[ -10  -10  -28  -30  -14  -16  -29    0   33   16  -24 -100    9  -23
  -51   15   -4  -27  -36   30] | 6
[ -6 -22   7  -4 -29 -34   6   1   0  39  61  21  14  10  13   1 -34  18
  68   8] | 12
[-19 -14  -1  12  20 -31 -25   4 -36  12   7 -39 -15  11  16  21 -11  -5
  28  21] | 10
[-10 -13  15   1 -17 -23   7   0   2   8 -15 -64   9 -47 -24  -5   6 -19
 -48  21] | 3
[ 12   1  55  34  -2 -17  17 -12 -17 -11 -22 -24 -27 -13  -7   5  -7  -3
 -51 -11] | 4
[ -4  33  30   5  31   3   6  -4 -42 -28 -53 -15 -25   3  11  20  -6  -1
 -15  -1] | 8
[-16  -3  64  -5 -44 -37  20  -1 -27   8  17  19   7 -30  19  -5 -18   9
  28  61] | 11
[-19 -25 -17 -16 -52 -15 -38   6  39  -4  31   5  20 -13  -7 -11  14  -7
   7  47] | 5
[-13  -6  -2 -22 -18 -17  -6   7  -2  23  13 -20  -7   2   8   1  -1  -2
  57  94] | 12
[ 17   3  14 -11 -18  -6  11  -9  25   8 -20 -28 -26   5 -21   8  -7  -5
  19  63] | 12
[-11 -16 -21  21  13   3 -70  -1  27 -49 -19 -12 -32  13   2  10  30 -15
 -26  17] | 3
[-15  47 -76 -85  25  39 -78   1  37 -36 -98 -85  -7  24 -59  41  11 -34
 -33  54] | 10
[  8  23   6   0   8  10  20  -6 -14 -14   5  32  18   0  -3   2 -22  14
 -39 -87] | 3
[  2   8  15  18   8  10  23   2 -29  -4  36  83   5  22  48 -12  -5  28
  38 -48] | 6
[-21 -31 -49   3  24  -8 -39  11  10  12  -4 -87  13 -12 -24   8  19 -30
 -34 -14] | 0
[ 20 -19 -13  24  -4  22 -14  -5  44 -22  15  31  -6  10 -12 -17  21   0
 -35 -42] | 0
[ 16  36   6 -14  10  43  40  -2   7 -19 -34  44   1   4  -1 -10  23  10
  -4   5] | 6
[ 11   6   0   9   8  11 -15  -5   3 -20  17  60 -24  45  24   8 -13  17
  44  -3] | 10
[ -7 -24  44  19 -50 -38  26   0 -22  19  66  72   8 -10  38 -17 -20  25
  59  26] | 10
[  3  29  35  -8 -27  12 -14 -12   3 -52 -22  46  -8  -5   0   4  -8  11
 -35 -13] | 6
[-26 -24 -15  15   4 -37 -50   2 -19   6  16 -59  -1  -6   4  19  -9 -13
  -9 -10] | 5
[ -5  -6 -49 -30 -36   3 -68  -5  66 -29  19  -4  26  12 -43   7  -6  -4
 -51 -57] | 1
[  6  35   0 -23   0  20 -21 -10  17 -39 -45 -16  -4   3 -28  17 -11  -2
 -62 -35] | 5
[-11   8 -20  15  53   2 -36   1 -21 -25 -45 -54 -26  20   4  29   4 -11
 -19 -21] | 5
[-12  -9 -25  12   3   3 -31   6  -6 -15  35  59  17  20  27  -3   1  11
   5 -60] | 3
[  6  31  21 -10   9   9   5  -6 -18 -25 -20  34 -25  25  23  10 -10  15
  33  24] | 12
[  9  22  27   1  31  35  18   0   9 -24 -59  -5 -19 -11  -7  -7  36 -13
 -31  42] | 4
[ 12  -7  -9  37  35  15 -14  -3  -5  -9  13  30 -14  26  10   1   6   4
 -20 -77] | 2
[-10  22  -7 -20  32 -12  -7   0 -38   6 -45 -78 -10   4 -12  32 -16 -11
   2  18] | 11
[  5 -16   9 -14 -69 -18  -1  -6  38   3  54  51  20  -8  -4 -16 -18  19
  17   4] | 7
[ 14  -3 -63 -12  30  23 -47  -7  47 -14 -12 -23 -12  39 -29  14   8 -10
 -15 -38] | 5
[-12  -5 -39  -8  31  11   5  13 -21  26   8 -20  34  -7   5  -1   8  -8
  -6 -50] | 2
[  5  20 -35   5  64  36 -12   1 -14 -21 -35   1 -13  34   9  14  11  -1
   7 -53] | 5
[  1  14  34   7 -15  -5 -33 -11  -5 -42 -11  35 -30  12  14   9  -1  10
  -1  16] | 9
[ -5   4 -38  10  37  18 -62   1   9 -32  -9   9 -26  46  10  20  15  -6
  -4 -26] | 5
[  3  17  12  -1 -10   0 -21 -10  -8 -32  15  66 -10  31  15   6 -23  21
  12 -34] | 9
[  6  19 -29 -23   9  42 -18   1  41 -32 -39  24 -15  20  -9  -9  35  -7
   1  45] | 6
[-33   1 -12 -29 -38 -23 -58   1   1 -21  -5 -37  26 -29 -23  12  -9 -14
 -48  -1] | 4
[-12  -3 -33  -4  47   1  14  13 -38  40 -23 -67  11  -6   1   9  10 -14
  16  11] | 7
[  4  19   4 -12  -9  -6 -14  -7 -18 -13  26  52  13  23   7  15 -42  24
   2 -68] | 8
[  5  26   4  10  57  34  34   3 -26 -14 -68 -38 -18  -2   7   0  31 -12
 -22   6] | 4
[ -1 -14 -55 -26  15  13 -38   4  54   1 -26 -61 -16  18 -28  10  28 -28
  13  82] | 8
[-11 -14  11  35  13  -5  20   9 -37  10  31  25  23 -20  32 -17  12   6
 -12 -63] | 0
[  3   4   3  12 -19  26   4   2  23 -35   8  64  14 -11   9 -28  31   4
 -38 -40] | 0
[ -9   1 -28   4  46   8 -29   6 -11  -4 -19 -23 -27  31  20  21  12  -9
  38  46] | 10
[  0  18  34  26  37  -4  35   3 -44 -16 -60 -31 -17 -24  14  -3  26 -11
 -28  31] | 4
[ -6 -32 -33  -5 -26   1 -19   7  43  13  31  -4  29 -15 -21 -18  21 -10
 -19 -11] | 1
[ 29 -45  80  63  -9 -44 100  -2 -34  88  60  24 -13 -21  34 -31 -19  20
  70  38] | 10
[ 15  15  56  10 -32  -4   8 -14   0 -40  -8  52 -22  -3  11  -1 -15  14
 -19   3] | 8
[  5 -11   9  32  -5   1 -31  -7  19 -40  29  56 -10  14  12  -3   1  10
 -29 -51] | 2
[ -2   9 -24 -18   0  23   5   8   7  -6  17  68  16  21  25 -15  10  15
  42   1] | 7
